Here is a tiny trained network, its code and every weight. The questions are about switching its units off for an input and a class, where a switched-off unit gives its printed mean instead of its output.

import numpy as np


def w(rows, s, z=0):
    codes = np.array(rows[::2]) - 128.0
    scale = np.full(codes.shape[1], s)
    scale[-1] = z or s
    return codes * scale


def f(y):
    return np.maximum(y, 0)


def log_softmax(a):
    a = a - a.max(-1, keepdims=True)
    return a - np.log(np.exp(a).sum(-1, keepdims=True))


def net(x, mask):
    res = np.array(x, float).reshape(1, 7) / 4 @ E
    y = f(res @ A[0][:, :-1].T + A[0][:, -1])
    res = res + np.where(mask, y, B[0][:, -1]) @ B[0][:, :-1]
    return log_softmax(res[-1] @ U[:, :-1].T + U[:, -1])


A, B = {}, {}
E = w([
[155,146,85,92,10],'x0',
[114,88,2,235,130],'x1',
[168,138,227,250,33],'x2',
[128,129,129,128,129],'x3',
[136,130,126,128,128],'x4',
[206,190,99,136,177],'x5',
[135,119,131,134,143],'x6',
],0.0073)
A[0] = w([
[109,146,81,62,167,98],'n0',
[169,124,175,105,143,158],'n1',
[20,26,189,114,77,86],'n2',
[154,127,94,110,58,199],'n3',
[102,96,106,70,169,75],'n4',
[141,163,197,218,147,95],'n5',
[140,85,160,93,126,99],'n6',
[107,200,146,166,186,138],'n7',
[183,145,245,56,147,76],'n8',
[110,157,112,162,151,175],'n9',
[146,173,155,169,120,87],'n10',
[51,121,162,141,188,163],'n11',
[136,121,192,212,70,52],'n12',
[126,174,170,187,134,86],'n13',
[157,104,193,142,57,66],'n14',
[175,148,183,63,122,108],'n15',
[167,139,161,154,98,62],'n16',
[124,42,197,153,192,201],'n17',
[167,131,127,122,126,254],'n18',
[83,158,205,73,116,104],'n19',
[177,121,174,93,138,40],'n20',
[69,36,141,108,96,121],'n21',
[169,133,181,225,100,65],'n22',
[182,196,104,92,96,193],'n23',
],0.011,0.0065)
B[0] = w([
[139,156,118,65,144,217],'n0',
[106,127,138,189,111,193],'n1',
[254,147,153,125,210,222],'n2',
[63,155,212,154,58,250],'n3',
[149,111,123,51,150,192],'n4',
[103,126,114,44,133,234],'n5',
[64,151,104,170,153,150],'n6',
[140,182,193,123,65,191],'n7',
[137,116,17,191,160,239],'n8',
[80,100,155,232,41,200],'n9',
[91,94,142,95,219,179],'n10',
[140,145,168,106,85,212],'n11',
[144,117,91,65,220,247],'n12',
[127,154,87,65,103,189],'n13',
[81,156,116,53,179,211],'n14',
[80,75,96,183,113,209],'n15',
[156,140,115,49,162,175],'n16',
[78,150,172,136,8,239],'n17',
[163,109,214,162,67,254],'n18',
[53,60,86,209,128,202],'n19',
[97,94,69,157,165,155],'n20',
[224,235,144,215,222,203],'n21',
[122,113,46,62,198,252],'n22',
[146,155,183,164,113,241],'n23',
],0.0062,0.0066)
U = w([
[148,90,63,6,143,4],'0',
[126,49,28,232,137,96],'1',
[175,177,162,162,140,187],'2',
[100,188,187,124,83,98],'3',
[136,108,152,121,98,190],'4',
[146,76,155,128,103,208],'5',
[144,112,144,138,113,152],'6',
],0.012,0.0044)

Each question gives the input, the list of numbers given to net, and the class t.
The units are the neurons (one row each of A and B). Each row of codes is followed by its name. A weight is (code - 128) times the scale printed after its matrix; where a second scale follows, it is the last column's (A, B and U).
mask holds one flag per neuron, in row order. A switched-off neuron (its flag False) gives its mean, the last column of its row in B, instead of its output. The means were averaged over made-up inputs and are rounded, as every weight is.
A unit's drop is (log p(t) with every unit on - log p(t) with that unit switched off) / (log p(t) with every unit on - log p(t) with every unit switched off).
The circuit of an input: a set's keep is (log p(t) with only the set's units on - log p(t) with every unit switched off) / (log p(t) with every unit on - log p(t) with every unit switched off). Starting from the 12 units with the biggest drops (on a tie, the unit counted first), units are removed one at a time, each time the one whose removal leaves the highest keep (on an exact tie, the one counted first), for as long as the keep stays at least 0.8.
units of the circuit, in order: the units of the circuit, biggest drop first
unit that matters most: the unit with the biggest drop
top k neurons: the k neurons with the biggest drops, biggest first
drop when u is switched off: that unit's drop, to one decimal
input [-8,7,-4,6,2,5,-4], class 3: unit that matters most : n7
input [-3,-2,1,-1,5,-5,-5], class 2: units of the circuit, in order : (n2; n21)
input [7,-8,-5,4,3,6,-8], class 1: units of the circuit, in order : (n8; n15; n19)
input [-8,-2,6,4,-2,7,4], class 3: top 2 neurons : (n17; n7)
input [6,-7,-2,-5,0,6,-3], class 1: top 3 neurons : (n8; n15; n19)
input [8,-4,-7,2,4,0,-4], class 3: top 3 neurons : (n3; n23; n22)
input [8,1,6,1,-3,-8,6], class 2: top 3 neurons : (n21; n2; n3)
input [1,-7,2,7,3,-2,-2], class 1: units of the circuit, in order : (n8; n19)
input [8,1,-7,-5,-5,-6,6], class 3: units of the circuit, in order : (n3; n22)
input [-1,-5,2,5,1,2,-3], class 1: units of the circuit, in order : (n8; n19; n15)
input [-8,5,2,-8,-7,7,-2], class 3: top 2 neurons : (n7; n17)
input [2,5,0,-6,-3,-8,8], class 2: units of the circuit, in order : (n21; n2)
input [-8,2,6,4,-7,5,-6], class 3: units of the circuit, in order : (n17; n7)
input [4,-5,1,4,6,-8,0], class 2: top 2 neurons : (n2; n21)
input [-8,5,-5,4,-4,-3,-8], class 3: units of the circuit, in order : (n17; n11; n8)
input [8,7,-7,-8,-4,0,-3], class 3: unit that matters most : n3
input [-2,-8,3,0,6,6,7], class 1: units of the circuit, in order : (n8; n15)
input [0,-8,-6,-3,-4,-4,0], class 1: top 3 neurons : (n19; n8; n15)
input [-1,8,8,-4,-4,4,8], class 0: top 3 neurons : (n22; n5; n12)
input [-8,-1,-3,0,-8,-8,3], class 2: top 3 neurons : (n2; n21; n3)
input [-8,3,-5,6,-2,6,-5], class 3: top neuron : (n7)
input [-2,-4,8,3,-8,2,5], class 0: drop when n9 is switched off : 0.0
input [-6,-8,-2,-7,-4,8,-1], class 1: drop when n20 is switched off : 0.1
input [-3,0,-1,-4,1,-7,1], class 2: drop when n17 is switched off : -0.1
input [-2,4,2,-6,-4,-8,-7], class 2: drop when n2 is switched off : 0.3
